[ -4   2  13  -3  -9   1  -3 -11  10   7   0   7  24  -4   9  -2  16 -11
  -5  -1  21   9  21  -9   0 -24  -3  -1  -7] : 4
[  8   8   6  -1  12   4  -5   3  -8  22  -8  -5   2   1  -9  -4  -4  14
  14  -7 -19 -12 -63  -2  -1  14  16  -7   5] : 8
[  5  12   8  -1   0  -3  -4  -2  -7 -23   4   2   0  10 -13   2 -10  -2
 -12  -8  -8 -12   9  13   1  -1   7   8  -5] : 7
[ -5  14 -11   0  -4  -2   2 -25  -6  33   0   2  13  21   7   3  -1  -4
  -4  -8  13  -4   6   9  11   3  -3   3   9] : 2
[-12  15 -29   1 -13  -4   1 -17  -2  47  -4  -2   7  15   6   2   9  -3
   1  -3  12   6  23   8   6  -6  -4   2  27] : 2
[  8   9  12  -5  -8   3 -21 -20   5  35  -8  -3  13  -4 -11  -6   1  12
  12  -9 -23   9 -34 -18  -1  -6  24 -11  13] : 5
[ -3  17  -1   1  11   3   7  -9  -2 -17  -9  -3   2   1  -9  -5  -3   1
  -8  -2  -7 -33 -15  21   5  11  16   2   4] : 7
[  1  13  17  -4 -12   3 -10  -6   8  29  -8   1  17   1  -3  -2  19   4
  -5  -5  18   1  21  -5  -8 -22  16   3   6] : 4
[-13   1 -13   0  -7  -1  13 -16   9  -8 -11   3   2   1  -3  -6   2   4
  -8   4  14  10  26   9   4  14  24   0  24] : 3
[  6   0   5  -2  -3   4 -12 -18   0  -1  -7  -4  -1  -3  -4  -8 -15   7
   9  -4 -20   0 -27 -13   5   4  18 -11   1] : 4
[  5   0 -21   1  -6  -2  -2 -22  -4 -15   7   3  -4  10 -10  -9 -11  -3
  -8  -7 -10  -8   0  11  -5  -4  14   1 -18] : 7
[ -6   3 -31   4  -5  -9   8 -29   2  -3  11   2  -5   3 -16  -2 -12  -3
 -17   0  -4  24  32  20   9   2  13   6  10] : 2
[ -4   3 -19   1   9   4  -6 -10  -7  -6 -21   3  -8   3   0  -1   7   5
   2   0  15 -11  16  -7   4  15   3  -8  -3] : 4
[  6  13  17  -3  -7   5  -4  -7  -2  13  -5  -2  12   4  -2  -6   2   1
   3  -7 -13 -25 -33   3  -4  -8  17  -1   0] : 7
[  0   1  13  -3 -16   2  -6 -13  12  20   2   6  16  -2   3  -7  11  -6
  -6  -3  17   7  13  -6  -5 -26  12   2 -12] : 4
[ -6  20 -22   1 -35  -6  -1 -18   7  49   9  -1  13  11 -12  -8  18  -7
 -11 -11   7  12  21  26  -8 -45  24  13   9] : 9
[ 11  14   5  -3  -9  -3 -16 -17  -3  25   7  -1   3   8  -6  -4 -17   3
  -1 -11 -28   5 -17  -8   0   0  14  -2   4] : 4
[  4  11 -14   0 -11   3 -13  -4  -6  25  -9  -7  -3   6  -3  -7  -3   6
  14  -7 -23 -11 -20   5   0  -4   9  -8  12] : 7
[ -3  14 -16  -1  -8  -3 -11 -18  -4  10   0  -1   1  13   8   8  -9  -1
  -4  -2   8   6  47  -9  12   6 -11   0  17] : 0
[  2  17 -17  -1 -22   2  -9  -8  -2  52   0  -7   6  14   7  -4   3   5
   0 -11  16   3   4 -12 -12 -29  13   2   4] : 2
[-12  12  -3   0   8   1  22  -2   3   5 -11  -1   7   4  -2  -1  10   4
   8   0  34  -9  -3  24   6  13  22   6  18] : 5
[  6  -2  10  -4  10   2  -1 -19  -2 -23  -8   7   8  -1 -11  -8  -7   2
  -1  -5  -6  -9 -27   0   7  18  18  -6  -9] : 7
[ -8   4   5  -2   4   5   1  -8   7  15 -13   1  15 -10   2  -2  17   5
  -1   2  42  24   2  -7   9  -6   9  -5   5] : 2
[ -7  16   5  -3  -8   2   3   9  -1  35  -6  -2  17   8  13   2  16   2
   9  -6  28   9 -21  -5   5 -14  -6   0  10] : 5
[  8   6  13   0  -5   1   0  19  -2  -6   7  -6  -6  -2 -11   1  -5   4
   2  -5  -7  15 -24   6  -5 -15   4   4 -15] : 7
[  6  23  17  -4 -10   4 -23 -13   5  28  -5  -5   8  -8 -15  -1   4  11
  -1  -8  -9  11   2  -5   4 -16  28  -1  21] : 3
[ -7  14 -11   2  -1  -5  10 -26  -4  -1   9   4  10  16   6   3  -3 -18
 -18  -2  10 -21  21  24  10  -9  -9  12  -5] : 2
[  7  10  10  -3  -8   1  -4   2   3  14   8   1   6   1  -4  -3   2   2
  -8  -9   9  10 -12  -2  -8 -20  15   6 -12] : 6
[ -3   8 -13   1 -12  -2   2  -8   4  30   0   3   8   1  -5  -2  22  -8
  -9  -3  27   4  18  13 -10 -31   3   9  -9] : 5
[ -3   3 -24  -1 -25  -1 -12  -8   1  55  -4  -1   6  10  11  -4  10   2
  15  -5  10  25  32 -24  -9 -20  -5  -6   9] : 4
[ -4   6   8  -2   4   3  -1   6   0  20  -5   0   8  -1  11   5   4   4
   9  -1  29  27  -9 -21  11   2 -11  -6   6] : 1
[ -2   9  -2  -5  -8   1   3  -5   1  37  -8   4  19  15  16   1   3   7
   4  -8  28   3  -6 -20  -3  10   3  -1  23] : 2
[ -9   6  -3  -1   7   0  10  -5   4 -20 -12   2   1  -6  -6  -2   1  10
 -11   1  33   8  18   7   9  12  24  -1  15] : 3
[ -1   1  15  -4  -9   4  11  -6   6  16  -3   4  17   6  11  -7   4   2
   2  -5  26  13 -33 -13  -5  -9  11  -2  -2] : 5
[  2   2 -22   3   2  -4   9 -10  -5  26  -2   1  -5   8 -22  -6  -1   3
   1  -4 -26  -7 -27  22   0  15  20   0   2] : 9
[ -5  11 -12  -1 -17   1   4  -4   3  41  -3  -4   7  11  10  -2  12   4
  -5  -6  28  -5  17  -7 -12 -15  15   5  16] : 1
[  5   3  13  -4   7   4  -5 -12   0 -20 -11  -2  -2  -5  -8  -3 -19  13
   1   0 -19   5 -18 -21   9  31  20 -12  19] : 1

[ 5  6  5  6  3  4  5  2 12  5  3  5 11  5 13  6  5 10  3  5  7  2 14  7
 18  6  1 27  7  3  3  9 15 22 22  7 22  4 12  2 12  5 20 55 35  4  6 16
  8  1 12  6  1] : 6
[ 3  1  3  5  4  6  3  3 12  6  3  8  7  6  7 10  3  7  6  6  8  3 11  4
 22  6  6 15  5  3  3 11 11 16 23  6 29 15  6  2 20  5 18 43 26  3  6 14
  8  1  9  5  1] : 7
[ 4  7  3  5  8  5  4  2 11  4  5 10 13  9  9  5  4 13  9  5  7  2 10  6
 11  4  6 17 12  4  2  7  7 12 19  4 17 11 13  2 19  5 10 21 25  4  5 11
 10  1  7  5  2] : 8
[ 6 17  7 15 -1  3  5  4 18  3  0  2  4  3 13 21  4  9  6  8 10  2 17 19
 63  8  2 28 11  7  5 39 25 18 29 10 17  4 11  2 14  3 23 63 52  7  6 25
  5  1 16 10  1] : 1
[ 4  4  3  5  4  7  2  4 12  6  4  7  9  4  8  9  3  8  6  4  8  2 13  2
 11  6  3 20 10  5  3 12 11 19 24  7 26 36  4  1 12  6 15 48 23  4  4 15
  9  1  6  5  1] : 8
[ 3  7  6  5  7  5  5  3 12  4  3  8 10  6 11  6  5 11  9  9 10  2 12  7
 12  6  5 22 10  3  4 10 14 16 18  6 16 11 16  1 13  5 17 51 36  5  5 15
  7  1 12  5  2] : 5
[ 5 13  9  5  8  3  7  5 15  2  3  3 13  6 13  6  5 15 12 10  7  1 25 11
 12  5  2 28 19  4  3  8 17 10 12  5 13  6 22  2 10  6 12 34 32  7  4 18
  9  1 13  6  5] : 3
[ 5  2  4  4  7  5  6  3 13  3  3  9 10  6  6  5  6 11  6  6  6  3 10  6
 12  6  5 16  3  1  3  4 13 14 18  6 19  8 16  3 15  6 12 40 25  4  6  9
  8  0 12  3  1] : 6
[ 4 15  5  4  9  4  3  8 14  2  3  4 10  3  5  8  3 10 17  7 17  1 20 10
 10  6  4 18 17  5  4 12 11 13 10  5 14 17 11  1 12  6 14 35 23  6  3 12
  4  1 10  7  6] : 2
[ 4  2  3  4  4  6  3  4 20  3  4  5  8  6  2  8  3  9 10  6 11  4  9  7
 19  7 13 11  6  2  2  8 15 13 19  5 18  6  7  3 16  4 16 40 23  4  5 10
  5  1  9  5  2] : 4
[10  9  9  1 40  3 13  3  4  3  9  7 48 10 19  2  8 27  9 14  5  1 37  3
  3  4  0 36 21  2  5 -1  8 13 11  6 12  9 63  1 11 22  8 28 25  7  8  7
 13  0 20  2 11] : 7
[ 5  2  4  3 12  6  3  5 14  4  6  9 11  7  6  5  3 10  9  6  8  2 11  3
  7  7  4 19  4  2  4  3 11 15 14  5 16 20  9  1 13  8 13 36 24  4  5  9
  9  1  8  2  3] : 6
[ 5  9  3  2 15  6  3  6 12  3  7  8 13  6  3  2  3 17 18  6 11  1 13  5
  6  4  9 14 14  2  1  5  5  7  8  3 15 23 14  1 10 10  6  3 24  3  2  5
  6  1  7  4  4] : 5
[ 6  3  3  2 10  7  2  7 17  5  4  8  9  4  3  6  2  6 12  5 12  2 14  3
 11  8  4 14  4  2  4  4 12 16 16  7 15 41  8  1  7  7 12 42 13  4  4  8
  7  2  9  4  2] : 5
[ 8 -1  5  1 12  7  6  3  6  4  7  9 16  6  7  4  4 12  4  6  3  3 16  2
 10  8  1 15  0  1  5  2 16 18 17  8 17  7 19  1 16 13 13 52 23  4  6  8
 10  0 17  2  4] : 6
[ 7 -1  2  1  7 11  2  9 28  5  5  9  5  2  2  3  2  9 17  4 14  3 10  3
  7 10 11  2 -3  1  4  1 16 16 14  6 16 49  2  1  9  9 18 48  9  3  4  5
  6  1 10  2  4] : 3
[ 5 12  5  7  4  5  3  0  7  8  3  7 19  8 29  7  5 10  5  5  5  1  9  7
 21  4  1 34 21  7  2 16  6 17 31  6 22  9 13  2 14  3 13 33 54  4  8 26
 10  1  6  8  1] : 9
[ 5 11  7  7  5  3  5  4 21  2  2  3  8  4 10 10  5 12  9  8 12  2 15 11
 22  5  3 18 10  4  4 12 17 13 18  8 12  4 13  2 10  3 18 56 32  5  5 11
  7  1 15  5  3] : 2
[ 4 14  5  4 16  6  4  5  9  3  5  6 16  6  9  2  5 13 13  8 10  1 25  7
  6  3  5 18 21  5  3  7  6  8  8  4 10 14 21  1  9 10 10 19 24  6  3  9
  7  1 11  5  5] : 5
[ 5 -1  2  1  9 12  3  5 21  3  6 10  7  3  2  4  2 12 14  7  7  4 10  4
  5 10 14  5 -4  0  4  0 15 11 11  6 16 18  7  2 10 11 15 41  5  3  4  3
  7  1 10  0  3] : 3
[ 5 13  4  4  9  4  1  9 19  4  3  3  8  3  4 11  2  8 14  6 16  1 18  6
  8  7  5 16 21  5  5  9 11 15 14  5 10 44 13  1  5  7 17 46 18  5  4 12
  5  1  5  7  5] : 2
[ 3 13  5  5  6  6  2  8 32  3  2  3  6  3  4 14  2 10 19  7 16  2 13 10
 17  6  9 16 12  4  4 16 17  9 11  6 14 15  6  2  8  4 19 53 26  4  2 12
  4  1  7  8  4] : 0
[ 3  6  2  4  6  7  1 10 24  4  3  5  5  3  3  8  2  7 20  4 17  2 10  5
 11  8 10 12 10  3  3 11  9 12 19  5 16 48  6  1  8  6 16 51 11  3  2 12
  5  1  5  7  2] : 4
[ 5  5  4  3 12  6  3  4 11  5  6  9 13  5  5  4  4  9 11  7  8  2 13  4
 10  4  5 14  7  3  3  4 10 12 19  6 18 20 12  1 14  7 13 27 23  4  5 11
 10  1  7  3  3] : 7
[ 8  8  7  2 13  3  7  4  9  3  3  4 16  6 12  4  5 17 11 10  9  1 32  7
  8  6  1 27 12  3  5  2 13 13 12  8 13  6 37  1  8  8 15 43 36  6  5 12
  7  0 20  4  6] : 3
